Below is a small trained network, with its code and all its weights. Each question gives an input and a target symbol and asks what happens when units are switched off, that is, made to give their printed mean instead of their output.

import numpy as np


def w(rows, s, z=0):
    codes = np.array(rows[::2]) - 128.0
    scale = np.full(codes.shape[1], s)
    scale[-1] = z or s
    return codes * scale


def norm(h):
    return h / np.sqrt((h * h).mean(-1, keepdims=True) + 1e-5)


def f(y):
    return y / 2 * (1 + np.tanh(0.7978845608 * (y + 0.044715 * y**3)))


def softmax(a):
    e = np.exp(a - a.max(-1, keepdims=True))
    return e / e.sum(-1, keepdims=True)


def log_softmax(a):
    a = a - a.max(-1, keepdims=True)
    return a - np.log(np.exp(a).sum(-1, keepdims=True))


def net(x, mask):
    ids = ['αβγθπστω'.index(c) for c in x.split()]
    T = len(ids)
    res = E[ids] + P[:T]
    q, k, v = (norm(res) @ M[0].T for M in (Q, K, V))
    z = softmax(np.where(np.tri(T) > 0, q @ k.T / 3**0.5, -1e9)) @ v
    res = res + np.where(mask[0], z, O[0][:, -1]) @ O[0][:, :-1]
    y = f(norm(res) @ A[0][:, :-1].T + A[0][:, -1])
    res = res + np.where(mask[1:9], y, B[0][:, -1]) @ B[0][:, :-1]
    return log_softmax(norm(res)[-1] @ U[:, :-1].T + U[:, -1])


Q, K, V, O, A, B = {}, {}, {}, {}, {}, {}
E = w([
[69,89,86,66,104,167],'α',
[91,62,100,75,70,177],'β',
[144,151,70,138,69,66],'γ',
[74,211,175,133,141,107],'θ',
[20,184,97,111,235,233],'π',
[183,71,155,32,139,58],'σ',
[153,191,180,182,168,151],'τ',
[179,57,254,234,4,127],'ω',
],0.0069)
P = w([
[3,120,196,88,240,130],'0',
[94,166,135,140,113,186],'1',
[127,180,132,106,102,163],'2',
[134,173,128,104,95,159],'3',
[135,166,122,109,92,159],'4',
[139,161,116,109,89,157],'5',
[143,159,113,106,89,151],'6',
[148,155,109,105,84,151],'7',
[151,154,105,103,84,146],'8',
[155,151,103,103,84,144],'9',
[160,149,101,100,82,140],'10',
[162,148,99,99,83,138],'11',
[165,146,98,98,80,137],'12',
[167,147,98,95,81,134],'13',
],0.0048)
Q[0] = w([
[126,2,122,75,127,103],'head 0',
[60,74,99,16,85,172],'head 0',
[46,96,59,44,93,122],'head 0',
],0.0067)
K[0] = w([
[241,123,24,130,68,183],'head 0',
[253,241,81,184,98,119],'head 0',
[174,231,32,114,88,85],'head 0',
],0.0059)
V[0] = w([
[68,231,57,127,100,2],'head 0',
[146,231,246,12,36,213],'head 0',
[192,139,45,165,127,107],'head 0',
],0.0038)
O[0] = w([
[152,62,104,173,128,220,255],'head 0',
[136,80,165,74,237,139,215],'head 0',
[184,122,94,254,178,106,123],'head 0',
],0.0057,0.0039)
A[0] = w([
[119,98,147,213,69,152,217],'neuron 0',
[88,211,167,155,142,109,56],'neuron 1',
[93,139,149,99,254,146,94],'neuron 2',
[128,125,235,55,189,136,196],'neuron 3',
[171,147,167,135,97,159,224],'neuron 4',
[97,104,98,22,125,190,248],'neuron 5',
[139,195,94,60,111,94,138],'neuron 6',
[156,62,110,166,98,92,202],'neuron 7',
],0.0076,0.0015)
B[0] = w([
[111,130,254,88,237,81,175],'neuron 0',
[78,60,136,79,138,39,135],'neuron 1',
[190,75,154,175,118,174,164],'neuron 2',
[206,115,20,135,91,122,195],'neuron 3',
[42,85,79,153,143,69,163],'neuron 4',
[143,199,153,182,165,163,253],'neuron 5',
[48,92,235,175,169,176,162],'neuron 6',
[203,114,86,87,106,109,177],'neuron 7',
],0.0048,0.0065)
U = w([
[78,115,93,145,125,74,18],'α',
[135,61,228,109,134,27,164],'β',
[83,175,135,57,119,73,104],'γ',
[176,150,134,255,76,219,43],'θ',
[244,86,36,92,138,127,239],'π',
[21,159,203,136,214,216,246],'σ',
[65,166,70,159,103,90,39],'τ',
[87,118,93,159,128,75,3],'ω',
],0.0097,0.0024)

Each question gives the input, a string of symbols that net reads in full, and the target symbol t.
The units are the heads (3 rows each of Q, K, V and O) and the neurons (one row each of A and B). Each row of codes is followed by its name. A weight is (code - 128) times the scale printed after its matrix; where a second scale follows, it is the last column's (O, A, B and U).
mask holds one flag per unit, heads first, then neurons. A switched-off unit (its flag False) gives its mean, the last column of its rows in O or B, instead of its output. The means were averaged over made-up inputs and are rounded, as every weight is.
A unit's drop is (log p(t) with every unit on - log p(t) with that unit switched off) / (log p(t) with every unit on - log p(t) with every unit switched off).
The circuit of an input: a set's keep is (log p(t) with only the set's units on - log p(t) with every unit switched off) / (log p(t) with every unit on - log p(t) with every unit switched off). Starting from all 9 units, units are removed one at a time, each time the one whose removal leaves the highest keep (on an exact tie, the one counted first), for as long as the keep stays at least 0.8.
units of the circuit, in order: the units of the circuit, biggest drop first
top k neurons: the k neurons with the biggest drops, biggest first
drop of u: that unit's drop, to one decimal
input π β α γ γ, target θ: units of the circuit, in order : [neuron 6]
input γ π γ θ θ β β γ θ τ, target σ: units of the circuit, in order : [head 0; neuron 0; neuron 4; neuron 3]
input τ γ τ τ π γ σ τ, target π: units of the circuit, in order : [neuron 3; head 0]
input ω β σ γ γ, target θ: top 4 neurons : [neuron 6; neuron 3; neuron 1; neuron 0]
input γ θ ω β γ γ ω γ π π, target θ: top 3 neurons : [neuron 2; neuron 0; neuron 6]
input β τ τ, target γ: units of the circuit, in order : [head 0; neuron 1; neuron 3]
input ω θ β γ τ γ π γ τ θ β γ γ τ, target β: units of the circuit, in order : [neuron 1; head 0; neuron 6; neuron 3]
input τ γ ω τ ω γ γ π γ γ ω α α, target θ: top 4 neurons : [neuron 3; neuron 5; neuron 1; neuron 4]
input θ γ θ, target θ: top 3 neurons : [neuron 3; neuron 0; neuron 2]
input π θ γ α τ θ, target θ: top 3 neurons : [neuron 3; neuron 2; neuron 0]
input β β γ β γ σ β τ α θ θ γ ω α, target θ: top 2 neurons : [neuron 5; neuron 3]
input α σ β β γ θ γ τ γ ω α α τ, target τ: top 3 neurons : [neuron 3; neuron 0; neuron 4]
input β ω α τ γ θ γ β γ β π θ θ, target π: top 3 neurons : [neuron 3; neuron 1; neuron 0]
input σ θ α γ, target σ: drop of neuron 3 : 0.1
input γ ω ω τ ω θ β θ γ γ τ, target σ: drop of head 0 : 2.1
input ω β τ, target β: drop of neuron 6 : 0.5
